Each row was made from one small tree. Brackets hold a mark, then the marks that hang from it, in the order of their numbers. Every link used is in the known rows. Write each row's tree.
Each row is shifted at random along 6 fixed directions that mean nothing.
Known rows
[J706 [J494 J823 [J903 [J332 [J363 J919]]]]]: [  43   72  159   60   34   40   83   36  -78  -33   34  291 -181 -151
  -52   17   39  178    2 -109  -39   71  106  234  133   58   11 -273
 -134  -65 -161  -23  -24 -182  -41  -93  -57   18  107  200  173 -132
  -18]
[J706 [J494 J363 J823]]: [ -31   66   58  350   49 -131  -54  412    6  -58   48  218 -118 -150
 -200   16   74  135  -37  -88 -114   70 -225  238  107   31   96 -318
   30  181 -110 -228  -11 -240  188  -69  163 -280   63   76   48 -297
 -106]
[J363 J574 [J919 [J787 J57] J815 J903]]: [ -29 -109  182   14  -15  101  231   81  269  188  -66 -152  -51  101
 -160   74   47  -65 -148   62   44  -89 -210   79 -281 -110  102   91
   21  102   55   24  -10  127    7  225   -6 -300 -171  -16  259   90
 -182]
[J332 J363 J574 [J787 J57] [J919 J903]]: [ 338   82  190 -230  164  187  111 -300  -30  -22  118  -18 -227  -93
   78  207  -13   68  260   12  -13  113  195   36  132   47   36  -72
   16 -236   33  -67  -56   86  -16 -107 -240  -91 -196   -9   68    8
 -192]
[J823 [J494 [J363 J574] [J903 [J332 J919]]] J706]: [ -31  134 -343    2 -119 -257   16  -63 -151   27  -52  228  122   31
   63   20   41   16   46  -95 -108 -101  204   67  177   -2 -284 -267
 -199   43  -32    4   87 -274  116  -73  288   59  272  227   39 -128
  108]
[J574 J787 [J919 J815]]: [ -55 -109 -151   65  -87  -52  116   46  122  -11   -5   16   64  178
 -117  120   29    9 -103  -13   31  -53 -209   31 -123   22   16   62
   95  155  119   79   70   29  -10  155  104 -147  -75  -30  -15  163
  -22]
[J823 [J706 [J494 [J363 [J574 J332]]]]]: [ -76   79  178  153  111 -239  -31  171  -30  112  -37   80 -168  -93
  -74   35   30  -36  -12 -101  -81   38  -73  155  -18  -11   23 -291
 -155  -23 -163 -244   19 -124  150 -130  155 -123   33   27  129 -314
 -125]
[J903 [J332 J363] [J823 J494 J706]]: [-113 -116 -202  355 -106 -275   98   30   -3  -51  -63  329   11   80
   27  -87  214  136 -117  -87  -17   32 -177  -88   -4   48  -46   17
 -241  208  -66  -81   36 -109   82  105  211 -177   48   92   92  -42
   -9]
[J903 J332 [J706 [J494 [J363 J574]]]]: [  -4  -81 -103   41   77 -151   23 -165  244  217   72   -3  -41  164
 -146    0   60 -199    4  202 -116 -115    8  -61  -96   64  122  170
 -110  108  242 -172   46  -83   89    3   63 -153  -65  -65  -43   -4
  138]
[J815 J57 [J494 J823 [J903 [J332 J363]]] J706 J919]: [ -18   50  -51   68  -99 -124  -15  -34 -176   39 -135  203  -85  -72
   23   43  112   -1   44 -123  -44   13  177  282  221  120 -176 -462
 -288   68  -69   -5   31 -224   80 -140  200   19  152  190   18 -116
  -14]
[J823 [J706 [J494 [J363 [J919 [J574 J332] J815]] J903]]]: [ 109 -117  139  262  119  -22  210    4  501  256  -12   77 -148  135
 -295   10  234  -46 -188  188  -59  -76 -331   41 -289 -138  441  220
 -118  230   85 -229   15 -103   68  178   43 -526 -208  -50  226  -87
 -162]
[J919 J787 [J815 J57 J706]]: [ -73   34  -77  129 -142  -76  -15  210 -224    6  -28  -65   36  -73
   84   88  -24   12  -10 -239   57   32  -84  250   75   80 -279 -464
  -18   72 -137   14  -13  -83  204  -91  231 -174   84   78  -46 -161
 -144]
[J815 [J57 J363] [J494 [J823 J706]] [J919 J903]]: [ 101  -66   41   -4   -9 -114   54  -66   46  107 -169  199 -153  -47
 -105  117  147   -6  -79   46  -15  -47  110  109   57   -9    8 -153
 -281   46  -61  -52   74  -10  -36   15   59   38   -6   63  194  -56
  -55]
[J706 [J494 [J363 J574 [J919 J815]] J823]]: [ 129  107 -119  -12  115 -117   11   81  121   -3  331  137 -148  -31
 -265  136  -86  -25  101  149 -164 -113  117  289   89  144   92 -303
  142   36  118 -118   24 -288  148  -50   83 -202   61   32  -50 -133
   15]
[J574 J332 J363 [J919 [J787 J57] J903]]: [-284  204 -148  182 -178 -199 -104  411 -444 -227   64   49   93  -88
   16   26 -153  103   31 -445   43   50  -62  341  260  153 -386 -876
  169  117 -243    3  -44 -267  280 -229  396  -40  250  165 -235 -317
 -190]
[J903 [J332 [J574 J919]] J706 [J823 J494]]: [-412   -7  -66  261  -61 -307   34  234 -134   -3 -126  136   66   67
  -16  -92   21   94 -216 -242  -57   70 -272  213  -33  142 -200 -291
 -193   80  -81    5   -6 -153  233  -19  387 -197  157  104   58 -181
    1]
[J57 J363 [J919 J787 [J815 J494] [J903 J332]]]: [  29  -97 -463   90 -107    6   86  -52  134   -7  301   26  200  246
 -133    5  -15    1  -87   11  -32  -87  -40   19   41  194  114 -111
  173  286  282   32  -38 -272  233   28  275 -261  -23  -56 -395   39
   16]
[J919 [J574 J363] [J815 J57 J494] J903]: [  81  139  -80    3   10   19  -26   83 -235  -91  254   28    6  -63
   39   18 -174  140   55 -249  -54    4  205  289  248  202 -171 -721
   33   -3 -115  -77 -170 -319  317 -253  183  -61  111  156 -145 -360
 -207]
[J903 [J332 J363 J787]]: [ -78 -194  210 -226  192   89  -31  -22  125   86  -71 -317 -100  183
  -45   35  -69 -228 -177  130  -13   50 -216   17 -232   36  169  233
   -5 -214  132   14  -33  168  -88  -54  -33    2 -118 -208  -66  190
  107]
[J903 [J823 [J706 [J494 [J363 [J919 [J815 J57]]]]]]]: [-164  -92 -247  248   19 -296   34  183  287   20  174   -2   41  273
 -246  -36  120  -41 -186  185 -170 -174 -329   83 -202   58  127   19
   35  303  217  -91   34 -260  202  141  313 -417  -17  -86  -88  -25
   31]
[J903 [J332 J574] [J823 [J494 [J363 [J919 J787]]] J706]]: [-262    1 -400 -109   29 -340 -124  101  -80   30  183 -102   73  196
 -168   40 -138 -245 -134   88 -140 -109  -57  227  -10  235 -136 -293
   74   -3  122   22   57 -259  237 -106  476 -160  195 -118 -242  -21
  198]
[J787 [J57 J363 [J919 [J574 J332] [J903 J706]]]]: [ 186    0  183  -89  162  144  103 -262  232  180  104 -120 -120   68
  -71  -36    8 -121   38  152   21    1   76  -13  -96   41  214   88
   -9 -107   93 -114 -100   54   31 -122 -133 -162 -228 -123  -83  -13
 -100]
[J494 J363 J823 [J903 J332 J706]]: [ 294   18  -93  201 -133  221  142  -83   13    8  -73  225  126  -23
   70 -218  178  117  -18  -38   55   32   33  -32  116   -3  -66   85
  -93  111  -84   27  -86 -185  -13 -152  -41 -158   73  191    2   63
   75]
[J919 J574 [J815 J494 J706] [J903 J332 J823]]: [ 122 -182   90 -167  -27  298  280 -307  -11  184  -95   86  -42   66
   96  -55    3   -1 -262  -75  139   70  240  111  -25  106  -73   53
 -238 -108  -57  170 -114   62  -75  -85 -114  115  -40  120  175  166
   33]
[J706 [J494 [J363 J574] J823 [J903 J332]]]: [  80  -76  388 -100  297  297   46   23  342  268   25 -230 -165   97
 -248 -119   15 -179 -219  226 -145   38 -154  129 -268  -36  411  218
    9 -115  107 -163 -121  -75   13 -136  -64 -219 -151 -136   58   31
   41]
[J815 J57 J706 [J919 [J574 J332]]]: [-335   37   67 -156   50 -305 -183  127  -79  203 -210 -204 -171  -12
 -121  189 -104 -407    1   22  -35  -88   25  397  -16   73 -124 -473
 -160  -72   73  -48  124   15  113  -31  266   48  108  -48  -27 -148
   18]
[J332 [J363 [J574 J919]] J787]: [ 314   77 -121 -118  -69  -16  105 -233 -226 -173   46  228   59  -30
  231  109  -44  174  189 -125   49   15  271  -66  258   28 -297 -125
  -18 -111  -82  134   16  -36 -100 -130  -78  219   52  151   74   93
    1]
[J903 [J332 J363 [J919 [J787 J57] J815]] [J823 J494]]: [  69 -152   73 -282  141   36  214 -350  -70   -8   74   34 -145  155
  118   67  -70   60 -146   -5   59   59  164   50  -35  139  -58   99
  -44 -194  -24  113  -44  134 -147  -56  -71  130  -99   59   43  248
   60]
[J363 [J574 J332 J787] [J919 J815]]: [  87  105  -72 -208   33  188  132 -216  -37  -92  387 -273  302  301
  184 -237 -195   25  -39  -41   25  -33  102  -18 -148  108  -66   -9
  266 -164   55  246 -208 -247   65 -214  121  -19  -52 -104 -284  219
  -19]
[J574 J363 J787 [J919 J815]]: [  14  -80  207 -354  187   32  -22  -33  -37   27   46 -153 -250   55
 -168  280 -233  -75  -48  -11    4   46   34  258  -79  174   24 -232
   96 -323  -56   30   22  191 -106 -171  -76  128  -84  -94  -21   74
   -8]
[J823 [J494 J363 J903] J706]: [  33  -80    7   25    1  -53   41   35   57  133 -221   94  -27   26
  -77   10  135   12 -233    9  -60  -21  -94  -14  -66 -126  -11   73
 -223    1 -158  -67   51  -29  -44  -47   96   10   75   72  219  -64
   43]
[J363 [J919 [J787 J57] [J815 [J494 [J903 J706]]]]]: [ -12   39 -135  263 -163  -83  167   -4  -21   42  169   90   55   13
  -45   24   94  174  -15 -167    7  -29  -47  160   47  114 -106 -306
  -29  252  -93  -41  -48 -227  236  -44  218 -400   -8  123    7 -183
 -203]
[J787 [J919 [J574 J332 J363]]]: [ 168   46  162 -106  153  147  113 -222   51  -70  135 -131  153  222
  160 -246  -82   49  -65   27   54   61   56 -103  -74  -20   77  147
  122 -123  -49   88 -202  -59  -26 -209    8   13 -156  -75 -113  140
  -64]
[J494 [J363 [J574 J787]] [J823 J706] [J903 [J332 J919]]]: [ 342  161  157   90   25  257  169  -89  -32   17   51   63   86  -20
  143 -172  102  197   84 -121    7  152   33   42   14  -30   -6  -50
  -24 -110 -199   10 -164 -195   46 -270   23 -277  -74   82   88   31
 -149]
[J903 [J332 J363] J706]: [  90 -222   80  146   18   36  160 -213  290  107 -153   19   26  213
   40 -146  213  -14 -124  137   52    5 -224 -271 -225  -64  175  531
 -207   81  113  -11  -28  138 -111  102 -102 -173 -192  -59   92  211
   49]
[J706 [J494 J363 J823 J903]]: [ 109   67 -158  241  -52  201   42  251    4 -160  146   71  301   98
  -12 -309   71  207 -238  -72  -97   28 -187   19   68  -45   -1    6
  174  203  -37   37 -174 -438  151 -205  189 -165  128   79 -145  -34
   46]
[J815 [J57 [J363 J574 J919]] J494 J706]: [  15   56  -80   -4   -8 -359  -60 -142   44  142   58  104 -135   10
  -84  190   25 -103  214   99 -132 -164  224  105   90  103  -79 -360
 -237   31   98 -117  122 -103  112  -18  139  -19   -6    4   67 -170
  -66]
[J574 [J332 J787] J363 [J919 J815 [J903 J823]]]: [-168 -295   65 -235   67  103   49  105  139   66 -132 -163 -209  186
 -327  216 -114 -241 -330   73   45  -12 -257  268 -201  135  104  -29
   85  -98  160  106   81  195 -114   16   -6    7  -23 -110  -58  226
  126]
[J363 J574 [J919 [J903 J332 J823]]]: [ -22  -57  482 -118   28  401  317  -40  -31   34 -206  -96  214  156
  287 -431  -32  251 -383 -190  124  127  -48  -41 -273 -124 -104  240
 -158 -275 -268  367 -279   48 -193 -118 -104  169  -30  132  346  250
  -20]
[J706 [J494 J823 [J903 J332]]]: [ -79  -40  220   39   40  250  114   93   12   61  -73   13   22    6
   -8 -189   50   67 -296  -94    5  100  -99  114 -104  -52   72   84
  -75  -29 -103   44 -112 -108  -31  -86   -7   18   46   80  117   19
   48]
[J823 [J706 [J494 [J363 J574]]]]: [ 148  137  111 -116  113  -55   15  -45 -206    3   75   71  -10  -80
  149  -37  -86  106   -6 -121  -58   53  241   55  108    4 -194 -205
 -104 -227 -256  -45  -82 -137   45 -308   30  180   91   88  124 -176
  -15]

Write each row's tree
[ 220   15   64   35  -11  175  149  -60   35  -55  227   74  -61   18
  -76   79  -35  238  102 -112   32   55   25   90    2  119   72 -255
  105  -37 -103    8  -99  -71   31  -77  -72 -209 -143   31   13  -18
 -231] => [J574 [J363 [J919 J815 J903]] J787]
[  13   48 -306  280 -111 -263  116  108  -49  -87  183  217  166   92
   -7  -63   75  111  -67  -37  -14  -85  -52   25   98   29 -195 -134
   69  304  -66  -20  -15 -261  172  -11  280 -246   45   75   56  -53
  -43] => [J903 [J823 [J706 [J494 [J363 [J919 J574 [J787 J57]]]]]]]
[  -9   89  230 -210  120 -103  -22  -64 -215    6   -2  -51 -178  -39
   15  140 -187  -98  129 -129   65   47  209  238   87  127 -125 -446
   12 -216 -163  -48  -20   88  -27 -201   13  165  -63   20   21  -48
 -138] => [J815 [J919 [J574 J332 J363 [J787 J57]]]]
[ 139 -198  193   63   79   49   88 -149  219   87  -94    6 -170   86
  -98   85  125  -67  -16   93   78   43 -194 -134 -167  -46  260  257
  -60   29   47 -118   57  214 -139   71 -149 -133 -258 -118   96  140
  -82] => [J574 [J332 J787] J363]
[ -61   44 -246  247  -48 -368  -68  179   88   22  110  323 -173 -100
 -338  198   90  -27   98  110 -135 -119  -27  250  158  131   -3 -300
  -52  232   73 -177  172 -229  133   25  166 -240  140   75   27 -219
   86] => [J903 [J706 [J494 [J363 J919] J823]]]
[ 168  123  -63 -145  -10    8  -33 -221 -176   36   87   98 -117  -98
   -2  122  -99  -77  225  -78   46   30  392  223  267  171 -122 -523
  -55 -110  -65  -27  -16 -117   82 -244   33   77   42   59 -120 -128
  -88] => [J815 J706 [J919 [J574 J332 J363] J903]]
[   1  -66 -216    0 -104   82  249 -322   24   55  191   82   53  224
   35  -15   59   76  -26  -45   16  -22  163   19  -20  163  -44  -66
   17  151  114   67  -54 -144   56   80  121 -120 -106   81 -117  180
  -33] => [J574 [J787 [J919 [J815 J57] [J903 J332 [J823 J494]]]]]
[  53   39 -181  -77  -46    9  -12 -174  -26   77  147   80  -64  -25
 -140  100   34  -70   41   57  -50    2  272  225  164  174   -1 -283
  -47   62   69   13   17 -214  115 -140  156  -48   38  -31 -137  -28
    9] => [J815 [J494 J823] J706 [J919 J903]]
[ 136  -21  -57 -133   13   58   28 -183  111   57  110  -19  -15   73
  -85   23  -32  -13   23  132  -30  -71  123   -7    6   92   21   -3
  -32 -112   75   52  -26  -35  -23 -108  -74  -10  -16  -53  -72   28
   66] => [J57 [J363 [J919 [J903 J706]]]]
[ 165   85  -84 -192   14  -23   64 -102 -116 -105   25   88  128   32
  161  -31 -120   35   26   -2   39  -70  263  -37  150  -14 -225  -30
   37 -128  -29  133  -40   15  -80 -100  -63  301   54  100    6   80
   64] => [J787 [J57 J363 [J919 J574]]]
[ -15  -29 -286   62  -83   51   19   12   58  120  267 -116   37  101
 -185  138  -42 -123  -27  -34  -50  -17  -10  224   30  214   28 -338
   96  168  167  -68  -53 -236  331  -86  258 -346  -50 -115 -223 -114
 -131] => [J919 [J574 J787] [J815 J494 J706] J903]
[-341   60 -324  198 -234 -445  -92  179 -221  -42 -126  102  210   85
   64    9   64    3  -49 -191  -66 -104   -6  172  145   62 -362 -460
 -201  276    2   72   90 -264  222    3  496   37  224  126  -58 -160
   -3] => [J815 J57 J494 J706 J919]
[ 219   72 -293   67 -111 -113   93 -159 -128 -207  259  262  -20  -13
   81  137   -9  125  252  -95   52  -34  154   69  237  162 -120 -307
   83   62   30   35   38 -201   43  -17   24  -90   54  120 -167   -6
  -66] => [J574 [J332 [J363 [J919 J815]] J787]]
